Below are the code and all the weights of a small trained network. Each question names an input and a class and asks about switching units off, where a switched-off unit gives its printed mean instead of its output.

import numpy as np


def w(rows, s, z=0):
    codes = np.array(rows[::2]) - 128.0
    scale = np.full(codes.shape[1], s)
    scale[-1] = z or s
    return codes * scale


def f(y):
    return y / 2 * (1 + np.tanh(0.7978845608 * (y + 0.044715 * y**3)))


def log_softmax(a):
    a = a - a.max(-1, keepdims=True)
    return a - np.log(np.exp(a).sum(-1, keepdims=True))


def net(x, mask):
    res = np.array(x, float).reshape(1, 5) / 4 @ E
    y = f(res @ A[0][:, :-1].T + A[0][:, -1])
    res = res + np.where(mask, y, B[0][:, -1]) @ B[0][:, :-1]
    return log_softmax(res[-1] @ U[:, :-1].T + U[:, -1])


A, B = {}, {}
E = w([
[203,128,199,143,39,158,92,119,88,182],'x0',
[138,84,42,230,176,108,78,1,72,175],'x1',
[72,18,175,138,109,55,215,18,207,161],'x2',
[217,178,199,73,121,215,192,77,171,150],'x3',
[173,96,84,177,84,202,122,218,185,221],'x4',
],0.005)
A[0] = w([
[156,149,178,93,81,164,128,199,144,151,220],'N1',
[62,147,133,118,129,73,140,121,115,42,164],'N2',
[104,130,166,106,116,98,167,101,122,73,111],'N3',
[1,75,65,160,167,39,152,128,156,83,172],'N4',
[140,174,159,112,152,140,144,37,110,119,190],'N5',
[185,191,139,77,124,207,120,183,147,96,251],'N6',
[155,65,117,186,135,115,139,28,118,199,235],'N7',
[171,131,173,105,68,153,135,162,158,169,216],'N8',
[128,67,190,178,61,90,110,93,62,209,245],'N9',
[130,140,66,164,125,151,64,152,49,129,213],'N10',
[137,140,74,152,139,126,62,167,66,141,157],'N11',
[153,150,59,167,134,144,57,166,75,160,216],'N12',
[106,38,104,160,135,111,137,108,196,200,232],'N13',
[135,152,71,158,136,129,48,151,64,130,187],'N14',
],0.0058,0.003)
B[0] = w([
[187,254,66,161,69,199,147,185,132,193,214],'N1',
[81,94,158,83,184,61,140,158,95,112,193],'N2',
[131,142,169,116,200,82,93,118,66,92,159],'N3',
[82,113,106,138,112,111,208,187,139,152,255],'N4',
[204,190,142,104,130,143,94,151,71,123,178],'N5',
[196,224,82,138,98,169,139,160,118,152,247],'N6',
[209,240,105,132,94,163,129,191,93,176,218],'N7',
[136,210,89,178,107,184,148,189,140,168,198],'N8',
[202,207,132,122,117,157,116,161,83,164,200],'N9',
[141,141,190,42,223,70,52,91,62,67,202],'N10',
[138,118,195,87,204,85,65,88,85,58,179],'N11',
[173,150,195,60,195,90,77,92,48,87,208],'N12',
[140,217,85,157,70,173,196,226,158,185,207],'N13',
[139,118,184,66,215,70,73,73,66,28,193],'N14',
],0.0055,0.0054)
U = w([
[27,38,151,114,145,70,152,123,132,83,89],'0',
[141,176,77,182,49,180,186,167,150,216,151],'1',
[101,1,133,207,69,205,70,33,184,92,2],'2',
[173,156,177,92,145,116,83,107,100,95,169],'3',
],0.0076,0.0052)

Each question gives the input, the list of numbers given to net, and the class t.
The units are the neurons (one row each of A and B). Each row of codes is followed by its name. A weight is (code - 128) times the scale printed after its matrix; where a second scale follows, it is the last column's (A, B and U).
mask holds one flag per neuron, in row order. A switched-off neuron (its flag False) gives its mean, the last column of its row in B, instead of its output. The means were averaged over made-up inputs and are rounded, as every weight is.
A unit's drop is (log p(t) with every unit on - log p(t) with that unit switched off) / (log p(t) with every unit on - log p(t) with every unit switched off).
The circuit of an input: a set's keep is (log p(t) with only the set's units on - log p(t) with every unit switched off) / (log p(t) with every unit on - log p(t) with every unit switched off). Starting from the 12 units with the biggest drops (on a tie, the unit counted first), units are removed one at a time, each time the one whose removal leaves the highest keep (on an exact tie, the one counted first), for as long as the keep stays at least 0.8.
units of the circuit, in order: the units of the circuit, biggest drop first
top k neurons: the k neurons with the biggest drops, biggest first
drop of u: that unit's drop, to one decimal
input [-6,7,-6,-8,-4], class 0: units of the circuit, in order -> [N4, N6]
input [4,-1,-8,8,-5], class 1: units of the circuit, in order -> [N6, N1]
input [8,7,-4,6,3], class 3: units of the circuit, in order -> [N12, N10]
input [-4,6,5,4,-3], class 1: units of the circuit, in order -> [N7, N13]
input [-8,6,4,-3,-2], class 1: units of the circuit, in order -> [N13]
input [-8,5,-2,-1,6], class 3: units of the circuit, in order -> [N12, N10]
input [2,8,-1,2,8], class 3: top 2 neurons -> [N12, N10]
input [3,2,2,-5,-8], class 0: top 3 neurons -> [N6, N1, N4]
input [8,-6,-7,-5,5], class 3: top 4 neurons -> [N12, N10, N14, N11]
input [7,1,-1,-8,2], class 3: drop of N13 -> 0.0
input [5,-8,-7,-7,7], class 3: drop of N13 -> 0.1
input [8,0,0,6,-6], class 1: drop of N14 -> 0.2
